Below are the code and all the weights of a small trained network. Each question names an input and a class and asks about switching units off, where a switched-off unit gives its printed mean instead of its output.

import numpy as np


def w(rows, s, z=0):
    codes = np.array(rows[::2]) - 128.0
    scale = np.full(codes.shape[1], s)
    scale[-1] = z or s
    return codes * scale


def norm(h):
    return h / np.sqrt((h * h).mean(-1, keepdims=True) + 1e-5)


def f(y):
    return y / 2 * (1 + np.tanh(0.7978845608 * (y + 0.044715 * y**3)))


def log_softmax(a):
    a = a - a.max(-1, keepdims=True)
    return a - np.log(np.exp(a).sum(-1, keepdims=True))


def net(x, mask):
    res = np.array(x, float).reshape(1, 2) / 4 @ E
    u = 0
    for l in range(3):
        y = f(norm(res) @ A[l][:, :-1].T + A[l][:, -1])
        res = res + np.where(mask[u : u + 5], y, B[l][:, -1]) @ B[l][:, :-1]
        u += 5
    return log_softmax(norm(res)[-1] @ U[:, :-1].T + U[:, -1])


A, B = {}, {}
E = w([
[129,189,172,71,170],'x0',
[248,118,141,141,110],'x1',
],0.015)
A[0] = w([
[48,73,121,157,64,121],'0.n1',
[16,147,147,79,204,3],'0.n2',
[44,72,89,207,136,50],'0.n3',
[71,73,110,117,68,49],'0.n4',
[140,71,72,162,253,110],'0.n5',
],0.012,0.003)
B[0] = w([
[98,64,47,75,201,204],'0.n1',
[148,239,144,68,7,255],'0.n2',
[48,86,87,188,119,209],'0.n3',
[106,155,79,147,172,169],'0.n4',
[123,106,160,156,109,133],'0.n5',
],0.014,0.0087)
A[1] = w([
[35,116,63,198,89,170],'1.n1',
[5,178,176,77,104,158],'1.n2',
[158,81,120,221,53,25],'1.n3',
[41,175,63,157,169,7],'1.n4',
[80,93,138,246,215,207],'1.n5',
],0.015,0.002)
B[1] = w([
[119,71,80,5,180,235],'1.n1',
[103,192,35,208,85,254],'1.n2',
[113,98,195,141,45,194],'1.n3',
[230,101,227,42,8,201],'1.n4',
[217,135,135,186,215,191],'1.n5',
],0.017,0.0095)
A[2] = w([
[121,250,162,182,115,5],'2.n1',
[101,157,106,180,156,44],'2.n2',
[103,173,215,56,185,125],'2.n3',
[141,41,145,131,241,86],'2.n4',
[119,156,157,5,186,95],'2.n5',
],0.022,0.0018)
B[2] = w([
[96,119,115,254,189,253],'2.n1',
[107,163,84,162,129,145],'2.n2',
[123,118,205,67,167,165],'2.n3',
[167,3,93,171,209,215],'2.n4',
[96,215,175,125,122,216],'2.n5',
],0.026,0.012)
U = w([
[150,19,95,97,212,186],'0',
[182,92,184,151,30,194],'1',
[93,149,54,38,78,164],'2',
[155,146,121,113,153,46],'3',
[130,186,249,105,209,171],'4',
[115,127,146,116,147,1],'5',
[118,129,143,116,157,20],'6',
[83,192,88,227,142,194],'7',
],0.019,0.0095)

Each question gives the input, the list of numbers given to net, and the class t.
The units are the neurons (one row each of A and B). Each row of codes is followed by its name. A weight is (code - 128) times the scale printed after its matrix; where a second scale follows, it is the last column's (A, B and U).
mask holds one flag per neuron, layer by layer. A switched-off neuron (its flag False) gives its mean, the last column of its row in B, instead of its output. The means were averaged over made-up inputs and are rounded, as every weight is.
A unit's drop is (log p(t) with every unit on - log p(t) with that unit switched off) / (log p(t) with every unit on - log p(t) with every unit switched off).
most important unit: the unit with the biggest drop
top k neurons: the k neurons with the biggest drops, biggest first
top k neurons in layer l: the k neurons of layer l with the biggest drops, biggest first
drop when u is switched off: that unit's drop, to one decimal
input [-2,1], class 0: top 2 neurons : 0.n2, 2.n4
input [0,2], class 1: top 2 neurons : 0.n1, 0.n2
input [-8,-8], class 0: most important unit : 1.n5
input [2,8], class 1: top 2 neurons in layer 1 : 1.n1, 1.n2
input [4,8], class 4: top 3 neurons : 1.n2, 0.n3, 1.n5
input [-6,-7], class 0: top 4 neurons : 0.n3, 0.n1, 1.n5, 1.n1
input [2,5], class 4: top 2 neurons : 0.n3, 1.n2
input [-5,4], class 1: top 3 neurons : 1.n3, 0.n3, 0.n1
input [8,4], class 4: top 2 neurons : 1.n2, 0.n2
input [1,7], class 1: top 2 neurons in layer 0 : 0.n1, 0.n2
input [-6,5], class 1: top 2 neurons : 1.n3, 0.n3
input [7,3], class 4: top 3 neurons : 1.n2, 0.n2, 0.n3
input [1,-6], class 2: top 2 neurons : 0.n3, 1.n1
input [2,4], class 4: top 2 neurons : 0.n3, 1.n2
input [5,3], class 4: top 2 neurons in layer 0 : 0.n2, 0.n3
input [-3,-5], class 2: top 2 neurons : 0.n2, 1.n4
input [5,6], class 4: top 2 neurons : 1.n2, 1.n5
input [-1,8], class 1: most important unit : 1.n2
input [4,7], class 4: drop when 1.n2 is switched off : 2.2
input [5,4], class 4: most important unit : 1.n2
input [-2,3], class 1: drop when 0.n2 is switched off : 0.2
input [-5,3], class 0: drop when 0.n2 is switched off : 2.4
input [1,2], class 4: top 3 neurons in layer 1 : 1.n2, 1.n5, 1.n3
